Below are the code and all the weights of a small trained network. Each question names an input and a class and asks about switching units off, where a switched-off unit gives its printed mean instead of its output.

import numpy as np


def w(rows, s, z=0):
    codes = np.array(rows[::2]) - 128.0
    scale = np.full(codes.shape[1], s)
    scale[-1] = z or s
    return codes * scale


def f(y):
    return np.maximum(y, 0)


def log_softmax(a):
    a = a - a.max(-1, keepdims=True)
    return a - np.log(np.exp(a).sum(-1, keepdims=True))


def net(x, mask):
    res = np.array(x, float).reshape(1, 7) / 4 @ E
    y = f(res @ A[0][:, :-1].T + A[0][:, -1])
    res = res + np.where(mask, y, B[0][:, -1]) @ B[0][:, :-1]
    return log_softmax(res[-1] @ U[:, :-1].T + U[:, -1])


A, B = {}, {}
E = w([
[221,92,117,183,217,23,141,180],'x0',
[181,15,118,244,184,149,142,99],'x1',
[203,63,113,178,172,199,68,86],'x2',
[141,142,119,146,144,216,1,106],'x3',
[125,120,130,153,169,171,105,134],'x4',
[161,77,121,156,161,124,165,126],'x5',
[18,179,151,181,138,93,166,178],'x6',
],0.0086)
A[0] = w([
[33,171,130,128,99,111,130,122,148],'n0',
[129,122,126,93,119,105,179,132,199],'n1',
[135,140,141,124,141,150,100,100,57],'n2',
[133,136,112,111,122,207,3,130,128],'n3',
[190,67,135,49,65,105,176,107,60],'n4',
[192,7,125,244,187,194,77,100,124],'n5',
[34,190,132,125,111,180,152,124,114],'n6',
[147,164,138,139,151,118,173,103,5],'n7',
[107,129,120,161,151,67,96,171,126],'n8',
[119,171,132,187,165,23,148,170,77],'n9',
[150,153,138,127,164,192,74,97,73],'n10',
[149,117,134,148,126,182,80,119,242],'n11',
[130,105,115,100,140,54,155,155,149],'n12',
[65,151,127,116,102,118,123,118,10],'n13',
[100,141,157,124,113,122,108,114,93],'n14',
],0.015,0.0031)
B[0] = w([
[62,124,122,137,108,121,119,159,188],'n0',
[125,132,119,85,130,55,94,105,158],'n1',
[165,137,122,125,123,146,99,165,145],'n2',
[165,146,167,90,190,254,118,139,200],'n3',
[177,156,84,81,83,87,110,49,161],'n4',
[110,65,75,217,61,55,146,114,254],'n5',
[48,120,105,152,73,162,123,141,195],'n6',
[154,133,124,132,128,68,85,158,136],'n7',
[132,100,185,128,156,139,152,172,154],'n8',
[152,155,170,146,228,140,132,181,177],'n9',
[172,144,157,89,135,204,148,107,171],'n10',
[173,113,128,137,143,184,138,145,176],'n11',
[157,145,179,99,173,98,135,100,164],'n12',
[77,131,100,137,109,114,132,117,164],'n13',
[120,124,95,86,118,126,146,147,149],'n14',
],0.02,0.029)
U = w([
[154,168,198,135,218,92,152,152,189],'0',
[215,123,132,128,127,254,120,101,190],'1',
[241,44,94,231,117,132,180,74,170],'2',
[40,189,134,100,103,160,113,162,1],'3',
[192,172,126,88,136,91,120,53,117],'4',
],0.0083,0.00064)

Each question gives the input, the list of numbers given to net, and the class t.
The units are the neurons (one row each of A and B). Each row of codes is followed by its name. A weight is (code - 128) times the scale printed after its matrix; where a second scale follows, it is the last column's (A, B and U).
mask holds one flag per neuron, in row order. A switched-off neuron (its flag False) gives its mean, the last column of its row in B, instead of its output. The means were averaged over made-up inputs and are rounded, as every weight is.
A unit's drop is (log p(t) with every unit on - log p(t) with that unit switched off) / (log p(t) with every unit on - log p(t) with every unit switched off).
The circuit of an input: a set's keep is (log p(t) with only the set's units on - log p(t) with every unit switched off) / (log p(t) with every unit on - log p(t) with every unit switched off). Starting from the 12 units with the biggest drops (on a tie, the unit counted first), units are removed one at a time, each time the one whose removal leaves the highest keep (on an exact tie, the one counted first), for as long as the keep stays at least 0.8.
units of the circuit, in order: the units of the circuit, biggest drop first
top k neurons: the k neurons with the biggest drops, biggest first
drop of u: that unit's drop, to one decimal
input [6,-6,-2,0,5,1,-5], class 0: top neuron	[n5]
input [1,2,-4,-4,-8,-1,-1], class 4: units of the circuit, in order	[n4; n1]
input [1,-6,0,-3,3,-4,-4], class 4: top 2 neurons	[n5; n6]
input [0,3,0,4,7,-3,6], class 1: top 2 neurons	[n3; n10]
input [4,-1,8,4,-8,-6,-3], class 1: top 2 neurons	[n3; n10]
input [8,-2,5,1,3,-5,4], class 0: top 2 neurons	[n9; n8]
input [-4,4,-4,-5,-3,4,6], class 3: top 2 neurons	[n6; n0]
input [4,-4,-5,4,4,7,-7], class 1: top 2 neurons	[n5; n1]
input [0,-7,5,-6,2,-5,-7], class 4: drop of n4	0.1
input [3,-5,4,-2,0,3,-4], class 4: drop of n5	0.7
input [5,-3,2,2,-8,-1,1], class 0: drop of n5	0.5
